Below is a small trained network, with its code and all its weights. Each question gives an input and a target symbol and asks what happens when units are switched off, that is, made to give their printed mean instead of their output.

import numpy as np


def w(rows, s, z=0):
    codes = np.array(rows[::2]) - 128.0
    scale = np.full(codes.shape[1], s)
    scale[-1] = z or s
    return codes * scale


def f(y):
    return np.maximum(y, 0)


def softmax(a):
    e = np.exp(a - a.max(-1, keepdims=True))
    return e / e.sum(-1, keepdims=True)


def log_softmax(a):
    a = a - a.max(-1, keepdims=True)
    return a - np.log(np.exp(a).sum(-1, keepdims=True))


def net(x, mask):
    ids = ['Λβγεζηθξπτφ'.index(c) for c in x.split()]
    T = len(ids)
    res = E[ids] + P[:T]
    r = res
    for j in range(3):
        rows = slice(2 * j, 2 * j + 2)
        q, k, v = (r @ M[0][rows].T for M in (Q, K, V))
        z = softmax(np.where(np.tri(T) > 0, q @ k.T / 2**0.5, -1e9)) @ v
        o = O[0][rows]
        res = res + np.where(mask[j], z, o[:, -1]) @ o[:, :-1]
    y = f(res @ A[0][:, :-1].T + A[0][:, -1])
    res = res + np.where(mask[3:11], y, B[0][:, -1]) @ B[0][:, :-1]
    return log_softmax(res[-1] @ U[:, :-1].T + U[:, -1])


Q, K, V, O, A, B = {}, {}, {}, {}, {}, {}
E = w([
[101,108,135,77,87],'Λ',
[57,85,118,90,127],'β',
[97,111,66,107,106],'γ',
[113,158,135,108,111],'ε',
[137,172,83,44,173],'ζ',
[162,24,159,136,176],'η',
[161,135,114,106,18],'θ',
[129,8,58,108,75],'ξ',
[148,121,236,122,95],'π',
[81,153,167,181,201],'τ',
[165,104,30,224,180],'φ',
],0.013)
P = w([
[203,115,130,69,227],'0',
[70,62,82,32,149],'1',
[213,145,146,101,203],'2',
[58,69,105,55,117],'3',
[200,145,163,129,169],'4',
[37,73,120,75,86],'5',
[188,141,173,152,147],'6',
[24,89,140,102,51],'7',
[185,143,186,179,119],'8',
[2,81,156,129,23],'9',
[168,136,218,212,112],'10',
[33,114,95,71,55],'11',
],0.0087)
Q[0] = w([
[72,146,111,137,116],'head 1',
[114,62,154,111,141],'head 1',
[80,107,138,78,85],'head 2',
[145,76,129,211,124],'head 2',
[46,102,190,10,111],'head 3',
[198,158,155,236,155],'head 3',
],0.012)
K[0] = w([
[114,139,105,101,127],'head 1',
[157,116,111,150,119],'head 1',
[97,169,159,190,137],'head 2',
[169,167,102,81,185],'head 2',
[90,111,122,253,95],'head 3',
[155,158,64,12,193],'head 3',
],0.013)
V[0] = w([
[169,211,157,190,140],'head 1',
[1,216,110,120,136],'head 1',
[50,163,59,127,184],'head 2',
[187,174,63,13,101],'head 2',
[178,82,17,161,89],'head 3',
[182,101,184,92,39],'head 3',
],0.0079)
O[0] = w([
[181,227,133,208,91,3],'head 1',
[72,162,160,105,72,84],'head 1',
[72,135,99,118,157,144],'head 2',
[154,194,96,52,110,218],'head 2',
[152,148,2,172,84,16],'head 3',
[162,84,151,79,22,112],'head 3',
],0.0077,0.003)
A[0] = w([
[113,168,75,110,121,203],'neuron 1',
[93,106,130,77,99,81],'neuron 2',
[181,183,154,102,118,96],'neuron 3',
[154,86,147,107,56,150],'neuron 4',
[42,170,86,67,63,2],'neuron 5',
[77,74,96,92,67,38],'neuron 6',
[10,81,89,100,153,147],'neuron 7',
[104,126,128,74,172,122],'neuron 8',
],0.011,0.0062)
B[0] = w([
[138,168,83,223,51,186],'neuron 1',
[62,161,152,123,221,185],'neuron 2',
[232,163,174,118,108,157],'neuron 3',
[105,128,58,65,113,190],'neuron 4',
[84,169,147,202,254,169],'neuron 5',
[214,240,86,58,226,184],'neuron 6',
[176,60,195,219,52,255],'neuron 7',
[97,158,187,122,92,213],'neuron 8',
],0.007,0.01)
U = w([
[141,145,135,115,23,75],'Λ',
[148,79,93,107,139,108],'β',
[178,74,143,133,242,66],'γ',
[142,149,159,132,128,40],'ε',
[48,216,171,159,237,115],'ζ',
[219,110,198,124,163,118],'η',
[170,235,137,97,150,137],'θ',
[149,127,69,158,209,146],'ξ',
[62,94,143,2,140,165],'π',
[78,41,197,151,108,147],'τ',
[109,98,80,190,38,253],'φ',
],0.0067,0.005)

Each question gives the input, a string of symbols that net reads in full, and the target symbol t.
The units are the heads (2 rows each of Q, K, V and O) and the neurons (one row each of A and B). Each row of codes is followed by its name. A weight is (code - 128) times the scale printed after its matrix; where a second scale follows, it is the last column's (O, A, B and U).
mask holds one flag per unit, heads first, then neurons. A switched-off unit (its flag False) gives its mean, the last column of its rows in O or B, instead of its output. The means were averaged over made-up inputs and are rounded, as every weight is.
A unit's drop is (log p(t) with every unit on - log p(t) with that unit switched off) / (log p(t) with every unit on - log p(t) with every unit switched off).
The circuit of an input: a set's keep is (log p(t) with only the set's units on - log p(t) with every unit switched off) / (log p(t) with every unit on - log p(t) with every unit switched off). Starting from all 11 units, units are removed one at a time, each time the one whose removal leaves the highest keep (on an exact tie, the one counted first), for as long as the keep stays at least 0.8.
units of the circuit, in order: the units of the circuit, biggest drop first
k most important neurons: the k neurons with the biggest drops, biggest first
heads that matter: for each layer, one digit per head in row order, 1 if its drop is at least 0.15 and else 0, layers parted by /
input ζ θ ζ ζ, target θ: 2 most important neurons -> neuron 6; neuron 1
input π π β ζ τ θ Λ τ Λ π γ θ, target π: units of the circuit, in order -> head 3; neuron 4; neuron 2
input π ξ ζ η τ γ, target τ: units of the circuit, in order -> neuron 7; head 3; head 2
input π ζ ε γ ξ π, target π: units of the circuit, in order -> head 3; neuron 4; neuron 7; neuron 1
input ζ ζ ζ τ Λ π Λ Λ Λ β, target ζ: units of the circuit, in order -> neuron 5
input π η Λ ε φ β, target φ: units of the circuit, in order -> head 3; neuron 7
input ζ π ζ η Λ θ, target θ: units of the circuit, in order -> neuron 6; head 3
input τ ζ η φ ζ ε, target φ: units of the circuit, in order -> head 3; neuron 1
input τ η β, target τ: heads that matter -> 010
input γ π γ θ τ β, target τ: units of the circuit, in order -> neuron 7; head 2
input ζ ζ ζ π ζ ξ Λ ζ τ π β ξ, target π: 3 most important neurons -> neuron 4; neuron 6; neuron 2
input ζ π τ τ, target τ: units of the circuit, in order -> neuron 7; neuron 6; head 2
input ζ ζ β Λ, target ζ: units of the circuit, in order -> neuron 5; neuron 2; head 1
input ζ ε π ε ζ ζ φ ζ ζ Λ, target ζ: units of the circuit, in order -> neuron 5; neuron 2
input π θ ζ ζ ζ ε Λ, target π: 3 most important neurons -> neuron 7; neuron 4; neuron 1
input ζ π ζ Λ Λ Λ ε θ ζ φ Λ τ, target φ: heads that matter -> 001
input π ξ τ ζ ζ ζ, target τ: heads that matter -> 001
input Λ ζ β ζ ζ γ ζ ξ γ Λ ζ ε, target ζ: heads that matter -> 100
input ζ φ ζ ζ τ ζ τ τ Λ φ φ ζ, target φ: 2 most important neurons -> neuron 7; neuron 1
input ζ φ ζ γ ζ β, target ζ: most important neuron -> neuron 5
input ξ γ β ζ, target ζ: heads that matter -> 110
